Here is a tiny trained network, its code and every weight. The questions are about switching its units off for an input and a target symbol, where a switched-off unit gives its printed mean instead of its output.

import numpy as np


def w(rows, s, z=0):
    codes = np.array(rows[::2]) - 128.0
    scale = np.full(codes.shape[1], s)
    scale[-1] = z or s
    return codes * scale


def f(y):
    return np.maximum(y, 0)


def softmax(a):
    e = np.exp(a - a.max(-1, keepdims=True))
    return e / e.sum(-1, keepdims=True)


def log_softmax(a):
    a = a - a.max(-1, keepdims=True)
    return a - np.log(np.exp(a).sum(-1, keepdims=True))


def net(x, mask):
    ids = ['Λαεζημπ'.index(c) for c in x.split()]
    T = len(ids)
    res = E[ids] + P[:T]
    r = res
    for j in range(3):
        rows = slice(2 * j, 2 * j + 2)
        q, k, v = (r @ M[0][rows].T for M in (Q, K, V))
        z = softmax(np.where(np.tri(T) > 0, q @ k.T / 2**0.5, -1e9)) @ v
        o = O[0][rows]
        res = res + np.where(mask[j], z, o[:, -1]) @ o[:, :-1]
    y = f(res @ A[0][:, :-1].T + A[0][:, -1])
    res = res + np.where(mask[3:19], y, B[0][:, -1]) @ B[0][:, :-1]
    return log_softmax(res[-1] @ U[:, :-1].T + U[:, -1])


Q, K, V, O, A, B = {}, {}, {}, {}, {}, {}
E = w([
[119,90,75,140,118,122,133,144],'Λ',
[165,123,114,170,111,90,67,146],'α',
[142,155,143,116,72,98,57,120],'ε',
[175,175,175,79,141,108,173,53],'ζ',
[64,151,96,100,147,168,103,134],'η',
[127,153,111,156,134,250,157,139],'μ',
[68,114,147,164,95,181,87,167],'π',
],0.025)
P = w([
[174,155,34,150,100,110,95,94],'0',
[88,178,163,252,142,78,107,105],'1',
[141,158,109,130,80,121,167,161],'2',
[112,101,122,233,138,117,118,64],'3',
[156,125,91,140,125,115,133,168],'4',
[97,193,182,187,153,140,100,120],'5',
[166,131,72,55,92,141,101,146],'6',
[118,121,153,166,160,163,160,129],'7',
[146,119,119,96,150,131,98,176],'8',
[84,122,143,133,173,177,52,67],'9',
[154,109,106,93,187,98,50,185],'10',
],0.016)
Q[0] = w([
[136,150,52,151,64,139,149,200],'head 0',
[126,199,56,94,128,136,52,207],'head 0',
[90,72,231,215,159,141,141,9],'head 1',
[110,129,228,146,171,102,240,60],'head 1',
[109,204,238,106,159,134,118,198],'head 2',
[61,183,98,181,128,156,57,2],'head 2',
],0.008)
K[0] = w([
[66,44,112,122,147,226,78,183],'head 0',
[126,62,168,75,180,222,78,197],'head 0',
[114,189,3,155,67,82,158,124],'head 1',
[100,206,107,223,84,73,165,96],'head 1',
[53,148,196,138,77,99,213,170],'head 2',
[161,121,74,39,81,157,125,141],'head 2',
],0.0081)
V[0] = w([
[26,150,46,62,193,132,131,120],'head 0',
[209,140,72,183,140,184,103,160],'head 0',
[97,93,162,158,76,153,31,200],'head 1',
[227,130,123,114,116,2,80,91],'head 1',
[109,216,147,72,90,177,126,18],'head 2',
[137,123,161,168,202,172,150,137],'head 2',
],0.0095)
O[0] = w([
[210,39,169,92,73,169,95,48,102],'head 0',
[147,171,79,56,222,106,140,118,224],'head 0',
[10,96,90,142,7,218,186,255,254],'head 1',
[47,58,136,78,154,82,82,78,186],'head 1',
[110,105,133,190,203,253,91,154,167],'head 2',
[47,209,52,102,78,178,132,27,36],'head 2',
],0.0083,0.0095)
A[0] = w([
[103,167,157,184,125,196,131,114,232],'neuron 0',
[156,140,156,20,162,64,156,92,136],'neuron 1',
[112,102,246,202,143,160,112,178,73],'neuron 2',
[114,168,99,154,136,139,46,70,112],'neuron 3',
[93,181,197,148,124,159,126,5,90],'neuron 4',
[157,102,85,141,131,132,178,149,93],'neuron 5',
[155,131,146,122,198,104,63,34,170],'neuron 6',
[128,127,69,145,146,141,101,254,139],'neuron 7',
[113,85,72,134,103,145,118,150,164],'neuron 8',
[138,161,100,119,254,172,159,113,81],'neuron 9',
[52,182,55,177,153,105,90,96,79],'neuron 10',
[55,109,172,185,133,92,137,121,188],'neuron 11',
[126,183,144,205,161,151,126,125,27],'neuron 12',
[67,155,83,116,232,170,72,131,180],'neuron 13',
[178,219,142,97,159,129,100,117,252],'neuron 14',
[96,134,53,118,20,87,204,134,184],'neuron 15',
],0.0094,0.0027)
B[0] = w([
[119,123,83,137,157,36,158,36,169],'neuron 0',
[150,230,129,252,126,151,180,95,141],'neuron 1',
[173,107,58,157,185,136,60,156,187],'neuron 2',
[124,80,161,221,123,70,181,74,146],'neuron 3',
[114,91,3,124,36,152,133,170,139],'neuron 4',
[70,146,171,59,143,140,36,118,149],'neuron 5',
[145,138,192,165,133,125,124,118,153],'neuron 6',
[72,118,109,178,64,113,108,132,250],'neuron 7',
[164,161,152,148,81,86,85,87,182],'neuron 8',
[25,121,138,99,97,163,46,188,156],'neuron 9',
[205,82,146,196,57,78,140,155,160],'neuron 10',
[122,155,141,72,111,213,72,194,173],'neuron 11',
[159,78,124,60,72,154,158,55,148],'neuron 12',
[181,63,146,117,98,124,226,140,191],'neuron 13',
[118,97,102,79,215,60,150,242,148],'neuron 14',
[168,122,145,115,192,157,135,105,180],'neuron 15',
],0.0065,0.026)
U = w([
[81,137,194,162,179,100,145,145,255],'Λ',
[24,51,146,76,85,30,115,124,105],'α',
[148,115,99,143,215,167,143,253,105],'ε',
[235,53,190,139,68,197,184,166,126],'ζ',
[109,110,63,161,173,111,92,75,142],'η',
[108,65,75,151,83,52,194,115,43],'μ',
[118,162,156,218,64,176,187,172,120],'π',
],0.0065,0.0064)

Each question gives the input, a string of symbols that net reads in full, and the target symbol t.
The units are the heads (2 rows each of Q, K, V and O) and the neurons (one row each of A and B). Each row of codes is followed by its name. A weight is (code - 128) times the scale printed after its matrix; where a second scale follows, it is the last column's (O, A, B and U).
mask holds one flag per unit, heads first, then neurons. A switched-off unit (its flag False) gives its mean, the last column of its rows in O or B, instead of its output. The means were averaged over made-up inputs and are rounded, as every weight is.
A unit's drop is (log p(t) with every unit on - log p(t) with that unit switched off) / (log p(t) with every unit on - log p(t) with every unit switched off).
The circuit of an input: a set's keep is (log p(t) with only the set's units on - log p(t) with every unit switched off) / (log p(t) with every unit on - log p(t) with every unit switched off). Starting from the 12 units with the biggest drops (on a tie, the unit counted first), units are removed one at a time, each time the one whose removal leaves the highest keep (on an exact tie, the one counted first), for as long as the keep stays at least 0.8.
units of the circuit, in order: the units of the circuit, biggest drop first
k most important neurons: the k neurons with the biggest drops, biggest first
which heads matter: for each layer, one digit per head in row order, 1 if its drop is at least 0.15 and else 0, layers parted by /
input Λ π α α Λ π, target α: units of the circuit, in order -> (head 2)
input Λ η ε ε Λ ζ Λ π Λ, target π: units of the circuit, in order -> (head 1; neuron 7)
input ε η π π ζ ζ ε ε α ζ, target ε: which heads matter -> 101
input ε ζ α α Λ μ, target α: units of the circuit, in order -> (head 1; head 2)
input ε α π μ α, target π: units of the circuit, in order -> (head 1; neuron 7)
input η π η μ, target η: which heads matter -> 000
input ε Λ ζ α ε ζ α ε, target ε: which heads matter -> 101
input Λ Λ α α ε η ζ α ε ε ζ, target Λ: units of the circuit, in order -> (neuron 1; head 1; neuron 2; neuron 10)
input ζ ζ Λ ε, target ζ: which heads matter -> 011
input Λ ζ η ε ε ζ Λ, target Λ: 3 most important neurons -> (neuron 6; neuron 13; neuron 1)
input ε ε ζ Λ μ α Λ, target ε: units of the circuit, in order -> (head 1; head 0; neuron 14)
input α ε μ α η ζ μ α ε η, target μ: units of the circuit, in order -> (neuron 0; head 2; neuron 13; neuron 3)
input ε Λ ε α ε π α π η π μ, target π: which heads matter -> 010
input ζ Λ π ε η Λ ε, target ζ: units of the circuit, in order -> (head 0)
input μ η Λ ε, target μ: 3 most important neurons -> (neuron 3; neuron 4; neuron 11)
input ε μ ζ Λ ζ π ε ζ α Λ, target ε: which heads matter -> 001
input η ε η α ζ ε Λ α Λ ε, target Λ: which heads matter -> 011
input α η η ζ, target α: 2 most important neurons -> (neuron 4; neuron 15)
input α ε ε ε Λ, target α: which heads matter -> 000
input ε Λ Λ ε ε ε ε Λ ε η α, target ζ: which heads matter -> 100
